Here is a tiny trained network, its code and every weight. The questions are about switching its units off for an input and a class, where a switched-off unit gives its printed mean instead of its output.

import numpy as np


def w(rows, s, z=0):
    codes = np.array(rows[::2]) - 128.0
    scale = np.full(codes.shape[1], s)
    scale[-1] = z or s
    return codes * scale


def f(y):
    return np.maximum(y, 0)


def log_softmax(a):
    a = a - a.max(-1, keepdims=True)
    return a - np.log(np.exp(a).sum(-1, keepdims=True))


def net(x, mask):
    res = np.array(x, float).reshape(1, 5) / 4 @ E
    y = f(res @ A[0][:, :-1].T + A[0][:, -1])
    res = res + np.where(mask, y, B[0][:, -1]) @ B[0][:, :-1]
    return log_softmax(res[-1] @ U[:, :-1].T + U[:, -1])


A, B = {}, {}
E = w([
[52,41,65,77,61,192,185],'x0',
[48,176,254,225,39,104,228],'x1',
[154,217,139,108,144,85,87],'x2',
[71,94,195,118,131,151,75],'x3',
[123,142,108,127,127,126,132],'x4',
],0.0074)
A[0] = w([
[104,223,194,231,39,124,179,5],'N0',
[64,52,75,63,18,255,178,221],'N1',
[48,170,212,139,49,145,234,140],'N2',
[196,164,97,119,110,128,199,126],'N3',
[186,218,100,111,78,59,132,223],'N4',
[109,112,199,160,112,161,231,167],'N5',
[239,135,48,178,102,75,235,181],'N6',
[219,233,169,245,195,84,97,188],'N7',
],0.0062,0.0021)
B[0] = w([
[167,171,27,91,225,191,40,233],'N0',
[254,205,107,179,40,104,95,246],'N1',
[190,191,63,95,166,193,96,241],'N2',
[76,137,218,104,96,198,85,167],'N3',
[206,138,229,104,95,184,33,205],'N4',
[143,187,70,104,104,180,4,206],'N5',
[66,142,200,39,65,250,108,205],'N6',
[192,201,95,114,64,120,177,254],'N7',
],0.0062,0.0079)
U = w([
[194,131,131,139,101,157,98,222],'0',
[218,156,92,143,94,118,146,184],'1',
[175,136,34,102,212,193,102,59],'2',
[100,128,188,94,85,215,98,240],'3',
[142,135,145,131,104,178,113,214],'4',
[90,92,174,161,117,121,208,38],'5',
[37,50,200,176,110,2,193,4],'6',
],0.0066,0.0036)

Each question gives the input, the list of numbers given to net, and the class t.
The units are the neurons (one row each of A and B). Each row of codes is followed by its name. A weight is (code - 128) times the scale printed after its matrix; where a second scale follows, it is the last column's (A, B and U).
mask holds one flag per neuron, in row order. A switched-off neuron (its flag False) gives its mean, the last column of its row in B, instead of its output. The means were averaged over made-up inputs and are rounded, as every weight is.
A unit's drop is (log p(t) with every unit on - log p(t) with that unit switched off) / (log p(t) with every unit on - log p(t) with every unit switched off).
The circuit of an input: a set's keep is (log p(t) with only the set's units on - log p(t) with every unit switched off) / (log p(t) with every unit on - log p(t) with every unit switched off). Starting from all 8 units, units are removed one at a time, each time the one whose removal leaves the highest keep (on an exact tie, the one counted first), for as long as the keep stays at least 0.8.
circuit, biggest first: the units of the circuit, biggest drop first
most important unit: the unit with the biggest drop
top k neurons: the k neurons with the biggest drops, biggest first
drop of u: that unit's drop, to one decimal
input [7,-4,0,4,1], class 1: top 2 neurons : (N1; N6)
input [-3,3,-4,-7,-5], class 3: circuit, biggest first : (N6; N1)
input [7,1,-5,6,-7], class 1: most important unit : N1
input [-7,-4,0,-8,1], class 3: circuit, biggest first : (N6; N3; N4)
input [6,-1,4,-7,-6], class 3: circuit, biggest first : (N6; N3; N0)
input [6,-6,2,-3,-1], class 1: top 2 neurons : (N1; N0)
input [-1,7,-6,-4,6], class 2: circuit, biggest first : (N0; N2)
input [-5,8,-4,3,-5], class 2: top 2 neurons : (N0; N2)
input [8,-7,8,-7,-5], class 0: top 3 neurons : (N0; N1; N2)
input [6,-1,-5,1,3], class 1: top 2 neurons : (N1; N6)
input [4,8,7,8,-3], class 2: drop of N1 : 0.0
input [-2,8,-3,-5,2], class 2: drop of N0 : 0.6
input [-4,3,5,-8,6], class 3: drop of N1 : 0.2
input [7,6,-7,4,0], class 0: circuit, biggest first : (N1)
